Below are the code and all the weights of a small trained network. Each question names an input and a target symbol and asks about switching units off, where a switched-off unit gives its printed mean instead of its output.

import numpy as np


def w(rows, s, z=0):
    codes = np.array(rows[::2]) - 128.0
    scale = np.full(codes.shape[1], s)
    scale[-1] = z or s
    return codes * scale


def norm(h):
    return h / np.sqrt((h * h).mean(-1, keepdims=True) + 1e-5)


def f(y):
    return np.maximum(y, 0)


def softmax(a):
    e = np.exp(a - a.max(-1, keepdims=True))
    return e / e.sum(-1, keepdims=True)


def log_softmax(a):
    a = a - a.max(-1, keepdims=True)
    return a - np.log(np.exp(a).sum(-1, keepdims=True))


def net(x, mask):
    ids = ['αεζηθλμξτψω'.index(c) for c in x.split()]
    T = len(ids)
    res = E[ids] + P[:T]
    r = norm(res)
    for j in range(2):
        rows = slice(4 * j, 4 * j + 4)
        q, k, v = (r @ M[0][rows].T for M in (Q, K, V))
        z = softmax(np.where(np.tri(T) > 0, q @ k.T / 4**0.5, -1e9)) @ v
        o = O[0][rows]
        res = res + np.where(mask[j], z, o[:, -1]) @ o[:, :-1]
    y = f(norm(res) @ A[0][:, :-1].T + A[0][:, -1])
    res = res + np.where(mask[2:18], y, B[0][:, -1]) @ B[0][:, :-1]
    return log_softmax(norm(res)[-1] @ U[:, :-1].T + U[:, -1])


Q, K, V, O, A, B = {}, {}, {}, {}, {}, {}
E = w([
[178,184,44,85],'α',
[253,163,123,192],'ε',
[117,172,175,183],'ζ',
[127,109,39,147],'η',
[184,159,108,175],'θ',
[99,124,112,205],'λ',
[147,30,123,154],'μ',
[88,147,35,96],'ξ',
[66,163,165,190],'τ',
[86,127,117,207],'ψ',
[86,215,123,103],'ω',
],0.018)
P = w([
[234,181,81,251],'0',
[210,176,75,238],'1',
[194,172,79,226],'2',
[182,158,86,212],'3',
[171,146,90,198],'4',
[164,137,98,185],'5',
[155,125,104,172],'6',
[149,115,111,158],'7',
[141,103,120,146],'8',
[126,98,132,131],'9',
[121,96,142,114],'10',
[116,88,143,116],'11',
],0.014)
Q[0] = w([
[113,141,79,104],'h1',
[187,6,82,130],'h1',
[69,186,235,72],'h1',
[122,126,38,152],'h1',
[100,118,174,153],'h2',
[125,102,167,132],'h2',
[154,50,159,41],'h2',
[109,230,96,198],'h2',
],0.016)
K[0] = w([
[104,159,161,121],'h1',
[44,121,140,146],'h1',
[250,151,95,185],'h1',
[87,112,156,91],'h1',
[169,104,126,102],'h2',
[155,131,126,134],'h2',
[149,144,81,186],'h2',
[81,107,149,42],'h2',
],0.021)
V[0] = w([
[73,78,142,193],'h1',
[195,111,106,151],'h1',
[126,56,56,111],'h1',
[89,116,147,147],'h1',
[155,174,124,62],'h2',
[71,85,136,88],'h2',
[189,161,201,156],'h2',
[250,73,106,140],'h2',
],0.011)
O[0] = w([
[136,86,76,152,149],'h1',
[79,75,195,103,195],'h1',
[89,143,144,211,87],'h1',
[142,117,80,141,115],'h1',
[161,181,254,105,115],'h2',
[148,153,129,209,2],'h2',
[97,144,137,67,164],'h2',
[114,62,117,100,145],'h2',
],0.0091,0.0078)
A[0] = w([
[128,55,119,9,129],'n1',
[185,65,88,121,129],'n2',
[149,68,100,185,117],'n3',
[62,100,215,114,146],'n4',
[142,10,181,116,128],'n5',
[79,11,140,143,1],'n6',
[204,139,216,205,141],'n7',
[61,62,186,71,99],'n8',
[174,100,153,205,154],'n9',
[95,167,76,161,111],'n10',
[86,177,173,162,69],'n11',
[180,66,181,141,204],'n12',
[66,114,156,35,111],'n13',
[43,145,108,98,106],'n14',
[110,42,164,165,139],'n15',
[94,100,196,165,19],'n16',
],0.013,0.0076)
B[0] = w([
[202,115,213,164,193],'n1',
[56,141,141,121,255],'n2',
[84,175,177,140,225],'n3',
[168,190,88,106,194],'n4',
[154,121,76,58,195],'n5',
[130,126,197,40,169],'n6',
[154,94,108,125,224],'n7',
[247,69,124,161,169],'n8',
[137,118,87,92,219],'n9',
[180,80,163,123,172],'n10',
[106,161,115,67,167],'n11',
[50,125,168,156,236],'n12',
[139,168,80,190,168],'n13',
[148,110,166,182,164],'n14',
[162,94,118,79,195],'n15',
[84,130,85,104,144],'n16',
],0.012,0.0072)
U = w([
[107,244,115,60,240],'α',
[158,54,156,55,119],'ε',
[135,134,152,124,107],'ζ',
[119,136,35,42,4],'η',
[116,132,181,148,201],'θ',
[87,131,101,120,141],'λ',
[81,126,87,86,94],'μ',
[138,110,118,253,196],'ξ',
[88,159,8,160,147],'τ',
[82,136,87,158,205],'ψ',
[254,131,52,135,78],'ω',
],0.012,0.0033)

Each question gives the input, a string of symbols that net reads in full, and the target symbol t.
The units are the heads (4 rows each of Q, K, V and O) and the neurons (one row each of A and B). Each row of codes is followed by its name. A weight is (code - 128) times the scale printed after its matrix; where a second scale follows, it is the last column's (O, A, B and U).
mask holds one flag per unit, heads first, then neurons. A switched-off unit (its flag False) gives its mean, the last column of its rows in O or B, instead of its output. The means were averaged over made-up inputs and are rounded, as every weight is.
A unit's drop is (log p(t) with every unit on - log p(t) with that unit switched off) / (log p(t) with every unit on - log p(t) with every unit switched off).
The circuit of an input: a set's keep is (log p(t) with only the set's units on - log p(t) with every unit switched off) / (log p(t) with every unit on - log p(t) with every unit switched off). Starting from the 12 units with the biggest drops (on a tie, the unit counted first), units are removed one at a time, each time the one whose removal leaves the highest keep (on an exact tie, the one counted first), for as long as the keep stays at least 0.8.
units of the circuit, in order: the units of the circuit, biggest drop first
most important unit: the unit with the biggest drop
k most important neurons: the k neurons with the biggest drops, biggest first
heads that matter: for each layer, one digit per head in row order, 1 if its drop is at least 0.15 and else 0, layers parted by /
input ψ ε τ ω θ ε α ε θ, target θ: units of the circuit, in order : (n1 n12)
input ω ω ω ξ ω ζ, target α: units of the circuit, in order : (n11)
input η λ ε λ, target ε: units of the circuit, in order : (h2 n6)
input ω ξ ψ ε ψ, target ε: 3 most important neurons : (n15 n10 n6)
input ε ε ε α η μ μ ε μ ξ ω θ, target ω: units of the circuit, in order : (h2 n7)
input θ θ μ ζ, target ε: units of the circuit, in order : (h2 n6)
input ω ε τ ω τ ε ξ, target τ: units of the circuit, in order : (h1 h2 n5)
input ε ω λ, target ω: units of the circuit, in order : (h2 n12)
input ε ε ε ε τ ε ε τ, target ω: units of the circuit, in order : (n8 n4)
input ω ε θ ε ε ε, target ε: heads that matter : 00
input ε ω ψ, target ω: 3 most important neurons : (n2 n12 n10)
input τ λ ε α ω λ ω λ τ, target α: heads that matter : 01
input ε ε τ λ ε ω ω ε ξ τ, target η: heads that matter : 01
input μ ε ε μ λ ε ε ε, target ε: units of the circuit, in order : (h2)
input λ τ θ, target τ: heads that matter : 00
input ξ η ξ ε ε ξ θ ε, target ξ: units of the circuit, in order : (h1 n12)
input τ λ ε μ ε λ ε α, target ω: units of the circuit, in order : (n1 n12)
input μ τ τ τ ε ε ω λ, target ω: heads that matter : 11
input ε ε ε ε ε ε μ ω ξ ψ, target ξ: heads that matter : 11
input θ λ τ ε ω ζ μ ζ τ θ τ λ, target τ: most important unit : h1
input ε ζ θ, target θ: heads that matter : 01
input λ τ ω ε ψ ε ε η, target ε: 2 most important neurons : (n1 n12)
input τ ζ ψ μ τ, target ε: heads that matter : 01
